(in the rows, 128 means zero)
Each row of numbers stands for one thing and depends on some of the facts below. Use the named rows to name the rest.

Facts:
Ψ bama <- lodridon
Ψ tepon <- lodridon,rigrok,disin,stipu,plebror,skila
Ψ ratrem <- flator,skiban,rogros
Ψ plalal <- gaplus,lestem,kete
Ψ flonun <- gaplus
Ψ treber <- disin,truflugror,flamo
Ψ rogros <- disin,skigus
Ψ vedi <- disin,skimor
Ψ tavim <- skegradil,fasik
Ψ klafu <- skegradil,skuran,koras,mosugrol,lemis,bibok,mefopa,fliska,kigos,mupar,drema,fekle,fogar,rozoplok,tove,tepon,bredron,fiplal,zekesal,ziza,plalal,flamo,bama,kavem,zagrin,flonun,trelik,drobruflel,ritigrar,trigrok,flegrun,skimor,buplen,nebal,kete,tivir,fasik,mistin,pludrodros,grosivo
Ψ skigus <- skegradil
Ψ kigos <- skuran,fliska,lifi,vedi,kleklan
Ψ bagi <- koras
Ψ flegrun <- koras,zifum,kuril,siklu,bruval,fogar,skuni,gopos,bama,skila,buplen,gruskim,bibrel
Ψ zovam <- mosugrol,fogar,gato,vomak
Ψ klopul <- mosugrol
Ψ vimin <- lemis,ploflir,nepobren,gopos,rifaklar,lukir,nebal,stefun,pludrodros
Ψ stufe <- nunu,trastebi,skiban,drobruflel,klaflin,koflik,travi
Ψ lemis <- nunu,nugri,doklatrer,ploflir,nebal
Ψ zagrin <- bibok,viris,tavim,broskor,nebal,tivir,koflik
Ψ dradal <- todor,siklu,zovam,plasto,klutar
Ψ steklik <- todor
Ψ bibrel <- stufe,fliska,dratra,groplum,taplon
Ψ fogar <- monizuk,plebror
Ψ klutar <- steklik,gastol,kleklan,mizas
Ψ kleres <- steklik
Ψ stiza <- stipu,zekesal,pludrodros
Ψ groplum <- stipu,viris,gastol,plebror,trelik,buplen
Ψ grimem <- stipu,fekle
Ψ ploflir <- fedel,gastol,foga,skatra,klopul
Ψ zokun <- mupar
Ψ bruval <- mupar,vastek
Ψ golur <- lilitri,tove
Ψ bresitrus <- lilitri
Ψ gopos <- lilitri,lukir
Ψ fiplal <- kuril,plasto,nepobren,zekesal,tubin,kete
Ψ lukir <- fekle,bezugi
Ψ bredron <- bruval,golur
Ψ fezor <- plomol,plutra
Ψ budranek <- plomol,gruskim
Ψ tivir <- tepon
Ψ mupar <- nugri
Ψ rifaklar <- nugri
Ψ nebal <- bredron,brifle
Ψ fedel <- bezugi
Ψ nepobren <- doklatrer,gopos,faskas,lestem,gruskim,platror,travi
Ψ trigrok <- tavim,koflik
Ψ viris <- broskor,vastek,bagi
Ψ legromas <- plebror
Ψ zifum <- truflugror
Ψ gaskes <- zastulim
Ψ skiban <- zemuk
Ψ dratra <- zemuk,platror
Ψ gastol <- kleklan
Ψ klepam <- kleklan,bama
Ψ plasto <- kleklan
Ψ platror <- steklum
Ψ mopal <- mapum,skimor
Ψ dostok <- flefle
Ψ foga <- flefle,nebal
Ψ siklu <- vetrofi,skatra
Ψ skimor <- skila
Ψ buplen <- skila
Ψ sustum <- steskal
Ψ lokluk <- drobruflel
Ψ gruskim <- skatra
Ψ tubin <- sase
Ψ kete <- saden
Ψ ziza <- ribok
Ψ mefopa <- klopul
Ψ statren <- fasik
Ψ travi <- garom
Ψ kuril <- koflik
Ψ kleklan <- pludrodros
Ψ vetrofi <- pludrodros
Ψ lestem <- bradre
Ψ bradre <- taplon
Ψ ritigrar <- grosivo
lodridon Ξ fasik,seger,bredro,gopos
rigrok Ξ trelik,groplum,vamom,lokluk,skegadres,mapum
disin Ξ ribok,golur,nobefi,platror,skegrin,nuflal
skuran Ξ kistagor,trudra,nunu,legra,dostok,ploflir,bibrel
gatro Ξ skeguflo,naskes,zokun,brosto,drabrabu
zoni Ξ skeguflo,trudo,segedor,skimor,sobren,fasik,mupar,kuril,dratra,nepobren,molor,lebrek
drizo Ξ klaflin,flator,trudra,mefopa,lafen
stenuvom Ξ trudo,vomak,tepon,vetrofi
stufe Ξ kistagor,klutar,remor,lakem
steklik Ξ lukir,pleklan,zagrin,davak,dofen,vedi,travi,lifi
sinar Ξ garom,rogros,sipek,gafo
tostolik Ξ fezor,druter,mefopa,drobo,nepobren,koflik,grimem,drema
bovi Ξ tobar,gagri,golur,siklu,peroga,nepobren,lebrek
brusur Ξ trudra,nobefi,bodridrun,rutan
pagrobrim Ξ nebal,flusteklel,nugim,pleklan,stipu,steklum,flamo
fekle Ξ nebal,brifle,klaflin,gaskes,kavem,dradal,skatra,bodridrun
zovam Ξ klutar,tagruplon,ziza,fedel,ploflir
fogar Ξ tobar,koras,stiza,garom,bezugi,skimor,tagruplon,skuni,steklum,vedi,gaplus,nudom,grimem
skiban Ξ gruskim,bresitrus,lakem
zoriskom Ξ veplos,trelik,floga,flutror,legra,koflik,nudom
vastek Ξ steskal,pludrodros,dradal,monizuk,kigos,rutan
kledra Ξ vofi,pleklan,davak,tove,drobo,koflik,nudom
plebror Ξ stebuk,druter,budranek,stefun
mopal Ξ ribok,zokun,parik,lokluk,davak,sipek,ziza,dradal,drema,lebrek
vidok Ξ groplum,lokluk,skegradil,drobo,travi
vune Ξ peroga,tove,vedi,klekifom,stobran,trastebi
flefle Ξ faskas,siklu,mogrun,sipek,bredro,vetrofi,buplen
klupli Ξ gastol,skuni,pludrodros,nuflal
troflir Ξ zifum,siklu,mapum,kigos
bama Ξ tobar,zekesal,vomak,kavem,kleklan,dratra,dofen,tubin,vope
klepam Ξ zastulim,vefi,faskas
skila Ξ plalal,golur,rogros,skegadres,bibok,puflen
flonun Ξ gruskim,vomak,kleklan,nunu,muka,ploflir,fliska
drobruflel Ξ nebal,rograsik,tubin,remor,vetrofi,vaplen,buplen,molor
flegrun Ξ segedor,gagri,rogros,flumol,rutan
stogrodu Ξ pleklan
plutra Ξ zifum,trudo,garom,floga,golur,lestem,lafen,grimem
trafum Ξ stebuk,ratrem,drabrabu,bibok,nunu,sase,bresitrus,grimem
kete Ξ gato,vamom,rifaklar,plasto
bozu Ξ kavem,trudra,drabrabu,klopul,fliska,lemis
saden Ξ ratrem,muka,skatra
kunen Ξ vofi,doklatrer,skimor,drabrabu,kotropo,zama,kleres
mebak Ξ sipek,skogri,flibim,mizas,lifi
stokople Ξ skeguflo,pleklan,tagruplon,parik,klafu,pidrek,fliska,lemis
mistin Ξ siklu,rogros,mogrun,klopul,stobran
bagi Ξ nugim,bibok,fedel,taplon

Known rows:
pleklan: [155 121 130 131 111 133 128 116 136 148 149 136 134 128 127 130 133 136
 135 136 121 136 119 131 124 103 151 152 115 130 131 128 120 130 119 144
 144 135 155 119 120 132 128  94]
kleklan: [146 144 132  98 116 119 118 123 133 139 126 135 127 147 137 150 158 144
 136 132 138 140 130 125 139 104 115 136 121 121 167 118  82 114 112 166
 134 117 144 113 104 122 121 103]
vefi: [162 120 137 128  57 132  84  51  60 135 127 128 136 180 173  98 145  73
 157 146  98 147 183 111  84 120 142 173 198  79 162 103 114 160 163  85
  82 120 179 126 127 189 125  87]
kledra: [127 123 119 135 114 149 145 131 113 103 127 129 115 122 152 121 138 145
 113 130 112 145  96 156 126 114 162 145 110 132 123 145 106 114 148 143
 126 135 156 135 141 138 132 115]
gaplus: [147 129 126 116 118 126 121 122 148 155 136 140 140 138 134 135 150 113
 133 132 133 143 125 116 127 100 132 136 119 126 139 127 121 111 111 149
 129 142 152 117 119 127 120 117]
skegrin: [147 111 117 137  99 140 134 110 143 141 156 142 113 151 120 127 147 112
 134 112 122 134 139 120 111  99 147 116 115 126 109 139 105 122 120 113
 139 152 141 115 111 115 140 125]
nepobren: [150 160 117 132 144 140  78 109 180 136 110 152 151 142 146 129 160  92
 137 151 155 147 108 148 111  81 136 141 112 139  92  99 158 108  63 153
  33 170 177 115 133 133 118 148]
bodridrun: [150 118 121 133 107 138 132 111 137 145 156 137 122 136 125 130 138 126
 131 121 122 135 127 123 117 105 145 141 118 125 127 135 111 130 114 134
 132 141 145 118 118 125 134 110]
zastulim: [156 129 139 115  63 126  75  63  64 141 116 130 142 184 182 105 153  64
 158 147 105 158 184 107  90 119 121 160 200  75 169  99 112 146 158  94
  81 116 178 125 126 189 112 100]
tostolik: [127 124 121 139 119 146 145 127 118 102 130 140 114 127 156 126 134 137
 110 134 112 145  93 162 124 115 164 143 118 126 122 147  94 115 148 135
 124 135 152 136 142 137 135 120]
legra: [153 122 128 135 113 134 129 111 137 155 154 139 132 135 129 137 130 133
 135 130 121 135 116 128 122 108 147 156 120 128 136 134 115 134 113 143
 134 132 149 119 120 131 131 101]
dradal: [150 134 119 106  95 120 124 108 120 128 141 145 136 162 127 138 169 132
 118 119 136 118 127 125 123 100 144 136 113 134 148 133  86 112 124 147
 119 131 156 100  92 101 147 106]
pagrobrim: [127 122 118 133 112 152 146 131 108 105 129 123 114 115 148 120 142 150
 118 129 113 144  96 149 124 121 157 152 109 131 127 144 112 118 140 153
 121 132 156 134 145 143 130 112]
sase: [149 138 133 122 128 122 118 121 142 159 143 153 143 142 143 147 141 115
 126 137 135 141 110 128 128 107 129 148 130 119 144 133 105 113 107 153
 119 126 152 118 121 128 120 112]
tepon: [154 123 130 108 138 141 142 126 121 191 129 139 146 141 137 144 141 117
 116 143 134 153 141  65 153  96 145 112 147 118 178 119 123 125 126 164
 147 160 141 136 135 144 100 140]
flefle: [119 124 123 121 110 142 130 132 101  82 106 127 119 125 163 129 143 132
 110 138 119 164 119 153 129 106 137 120 131 125 138 123 100 114 146 140
 111 128 156 136 136 144 113 132]
skigus: [128 127 124 119 115 129 128 136 130 127 125 137 131 132 149 137 144 124
 119 131 125 154 116 137 128 109 127 132 123 125 141 133 110 103 130 148
 127 130 151 121 128 132 116 124]
flibim: [168 116 152 118 104 115 104 131 147 129 117 142 157 115 131  99 135 138
 147 168 115 144 130 153 138  73 178 140  92 142 110 109 133 101 163 115
 221 154 190 122 113 135 120  69]
stefun: [163 170 165 169 186 136  81  85 178 157 127 214 122 180 175 165 104 102
 133 186 144 146  88 198 127  87 143 115 164 105  99 120  34 132  91 112
 117 128 149 142 132 136 115 131]

Rows to name:
No name comes twice in this set of rows, the named rows included.
[133 144 121 110 147 159 164 132 113 151  98 123 106 141 165 130 161 143
 120 137 129 151 112  97 156 119 163 126 121 111 172 138  97 106 148 171
 124 157 133 158 158 152 121 145]	skuran
[150 114 130 129 101 128 127 104 128 130 146 135 134 132 128 132 132 124
 130 137 119 143 132 130 122  94 153 146 131 126 136 120 116 137 124 128
 128 140 155 121 113 133 128 103]	mogrun
[136 121 127 114 111 113 121 131 154 140 136 140 136 132 137 137 145 104
 134 127 130 154 131 126 126 100 121 133 123 121 143 127 117 101 119 134
 134 135 148 114 117 125 118 115]	rogros
[124 118 117 133 110 147 150 125 105  92 128 125 117 118 151 126 136 144
 110 130 113 148 102 150 125 111 161 146 119 129 131 137 105 124 141 144
 110 134 154 135 140 140 131 116]	stenuvom
[142 124 120 119 100 132 125 123 142 148 147 143 118 155 126 133 156 104
 130 111 130 147 145 114 118  99 127  94 118 123 114 135 101 107 118 125
 133 146 139 115 109 110 126 147]	monizuk
[140 100 131 125 101 116 136 103 124  93 145 137 144 114 123 152 113 119
 112 149 118 154 135 134 133  70 161 143 148 128 152  98 113 157 121 125
 105 146 152 123 101 127 125 111]	bredro
[148 141 132 114 117 138 109 124 130 149 136 137 120 146 137 147 141 141
 138 134 135 148 129 132 131 107 109 115 123 122 137 120  86 128  99 159
 136 115 143 120 112 126 110 120]	skatra
[140 142 120 112 158 165 170 131 106 169  95 128 117 142 166 128 161 135
 112 144 129 150 112  75 162 113 178 121 130 114 174 136 112 112 153 178
 123 176 137 163 171 157 115 158]	flonun
[119 127 120 124 117 143 139 139 116 105 118 132 118 127 157 128 150 130
 111 128 119 155 105 148 127 114 141 125 116 127 126 142 103 101 142 145
 116 134 152 132 140 133 121 136]	plutra
[143 157 134  88 122 144 151 147  78 167 122 128 128 148 159 122 159 134
 111 142 121 167 105 101 156 113 177 106 104 111 125 138  96 110 156 177
 114 146 156 162 137 127 110 187]	fogar
[148 139 136 115 115 142 108 119 133 133 123 132 111 148 136 147 141 154
 141 139 135 151 144 138 137  98 104 102 127 126 145 110  79 133 107 151
 155 119 138 121 109 132 106 115]	klopul
[148 145 127 126 136 132 102 124 163 154 128 137 144 119 141 137 142 114
 144 144 140 151 111 134 124  99 122 152 116 128 125 111 146 116  78 165
  90 139 161 120 132 141 111 116]	doklatrer
[127 128 123 140 124 147 146 126 113 107 133 138 115 124 158 130 133 141
 110 132 113 141  88 162 124 121 160 150 119 125 126 147  94 118 141 144
 115 126 152 136 144 140 134 115]	trafum
[156 126 132 111 134 135 140 120 131 175 129 137 139 136 133 146 141 118
 123 147 134 152 136  83 151  87 154 119 138 120 163 115 120 131 119 156
 133 163 141 137 127 136 108 139]	mupar

The same things again, as new rows of numbers:
Named rows:
gaplus: [115 129 116 131 115 122 128 120 126 142 145 112 130 132 155 127 130 126
 126 129 143 129 134 125 126 110 122 136 121 116 116 129 118 130 133]
kavem: [121 125 115 123 110  96 123 119 129 140 153 110 121 128 154 122 127 129
 129 135 134 133 128 140 125 117 127 148 118 116 106 140 131 124 136]
dratra: [134 133 124 131 134 134 127 123 130 115 137 119 120 158 133 121 109 123
 139 130 110 128 118 121 141 132 133 125 137 131 121 110 134 122 127]
flegrun: [120 113 137 143 116 109  97 147 132 105 130 156 158 102 129 114 135 135
 114  98 123 102 123 129 128 129 118 136 126 118 110 131 121 108 122]
skila: [ 99 117 120 141 110 137 107 140 129 110 155 149 168 116 144  99 138 117
  89  84 164 110 134 120 120 133 119 144 114 104 104 137 103 139 107]
buplen: [144 123 132 132 136 129 125 119 129 129 125 127 128 123 133 140 117 132
 133 133 124 128 125 122 129 128 126 135 119 147 132 133 129 124 127]
lodridon: [137 111 114 124 116 123 116 117 127 141 160 126 125 132 143 125 122 119
 127 121 140 121 123 123 127 123 122 150 100 125 106 143 134 133 135]
fasik: [125 125 114 130 118 121 127 117 128 140 143 112 126 131 153 126 124 127
 131 128 136 125 128 122 128 117 123 138 119 124 113 130 124 129 134]
mopal: [176 137 145 118 140  76 142 131 126  46  76 146 146  26 104 119 135 126
 127 112 154 112 123 102 123 161 134 130 115 182 144 157 193 175 106]
mapum: [154 163 122 118 103  53 136 106 132  46 119  78 163   4 153 118 114 106
 116 126 189 134 140 105 113 148 145 164  88 159 116 168 176 203  98]
vaplen: [138 131 134 131 136 131 128 122 128 128 123 124 128 128 126 135 121 132
 133 136 121 130 127 128 130 127 130 125 128 140 136 124 128 124 128]
klekifom: [129 132 132 133 133 133 129 125 127 127 116 124 132 123 129 131 123 132
 131 134 123 130 130 124 128 128 131 121 133 132 133 122 126 126 126]
nepobren: [126 121 118 133 124 139 124 123 127 132 120 123 130 137 124 136 132 133
 138 124 122 119 121 118 139 121 131 123 138 126 119 117 130 130 134]
skeguflo: [125 129 125 134 128 126 120 124 130 136 117 130 128 129 127 123 127 131
 141 136 122 132 130 127 130 137 135 116 137 133 128 124 140 123 131]
fezor: [129 199 108 156 144 143 109 149 108 106  99 144 154 162  60 234 141 176
 118 112  96 141 148 125 132 183 193 186 127 108 208 104 144 146 197]
grosivo: [119 130 119 127 116 118 128 119 127 138 143 109 129 126 156 127 129 122
 122 131 143 132 135 126 123 111 122 137 119 116 117 131 117 130 132]
klaflin: [124 137 117 124 108 102 131 130 130 114 165 102 111 157 155 111 115 115
 124 126 121 129 121 132 137 114 126 141 127 102 104 122 122 122 135]
vamom: [137 134 138 119 135 137 146 131 126 117 122 126 124 126 124 144 129 131
 120 131 126 124 128 124 130 118 124 126 130 134 136 127 116 131 127]
bresitrus: [132 124 144 138 149 145 150 123 120 144  81 155 135 131 115 149 139 167
 129 135 128 125 118 130 134 148 133 113 165 161 159 122 122 117 106]

Rows to name:
No name comes twice in this set of rows, the named rows included.
[151 134 155 119 155 145 162 139 120  95  92 145 118 135 111 142 130 138
 124 125 109 113 113 113 143 125 124 108 151 156 149 111 124 128 124]	lokluk
[132 118 124 139 133 133 116 135 128 128 118 152 132 127 121 117 134 118
 133 115 133 120 126 116 127 132 124 113 125 129 130 126 141 128 134]	vune
[114 135 119 133 118 129 129 126 127 130 152 117 126 149 158 115 121 119
 115 128 142 134 136 125 126 119 124 135 123 112 119 124 109 127 126]	taplon
[133 132 129 117 133 138 147 133 124 123 110 131 116 126 118 136 140 121
 133 129 128 125 127 118 131 116 125 112 135 128 133 120 133 141 136]	drobo
[139 135 145 132 145 133 135 127 128 110  94 138 133 120 116 129 121 141
 137 136 112 129 124 119 135 142 138 113 148 156 142 116 137 123 116]	treber
[118 116 123 120 113  69 112 137 126 134 134 154 122 129 117 101 138 151
 136 125 116 128 116 161 131 161 142 143 144 120 108 143 163 108 124]	bozu
[114 132 114 120 114 125 135 123 128 135 164 114 118 159 147 113 124 125
 116 130 141 139 125 140 129 133 129 145 128 108 115 132 114 132 117]	nunu
[140 124 129  91 120 136 171 142 119 101 155 130 110 123 135 141 153 110
  89 101 154 101 124 115 126  93 103 152 101 115 118 148 107 159 136]	rigrok
[134 140 133 130 135 126 134 129 131 102 130 121 122 142 137 112 107 119
 133 132 117 129 123 118 137 135 133 121 138 131 126 114 130 127 120]	skigus
[127 137 121 122 117 123 140 125 125 120 152 107 119 137 152 125 124 115
 120 127 138 129 131 120 128 107 121 135 120 114 119 126 117 136 133]	skegradil
[128 128 117 130 103 111 124 123 132 138 149 103 118 129 146 130 130 123
 129 130 140 136 127 137 120 112 118 134 118 104 123 135 113 127 131]	brifle

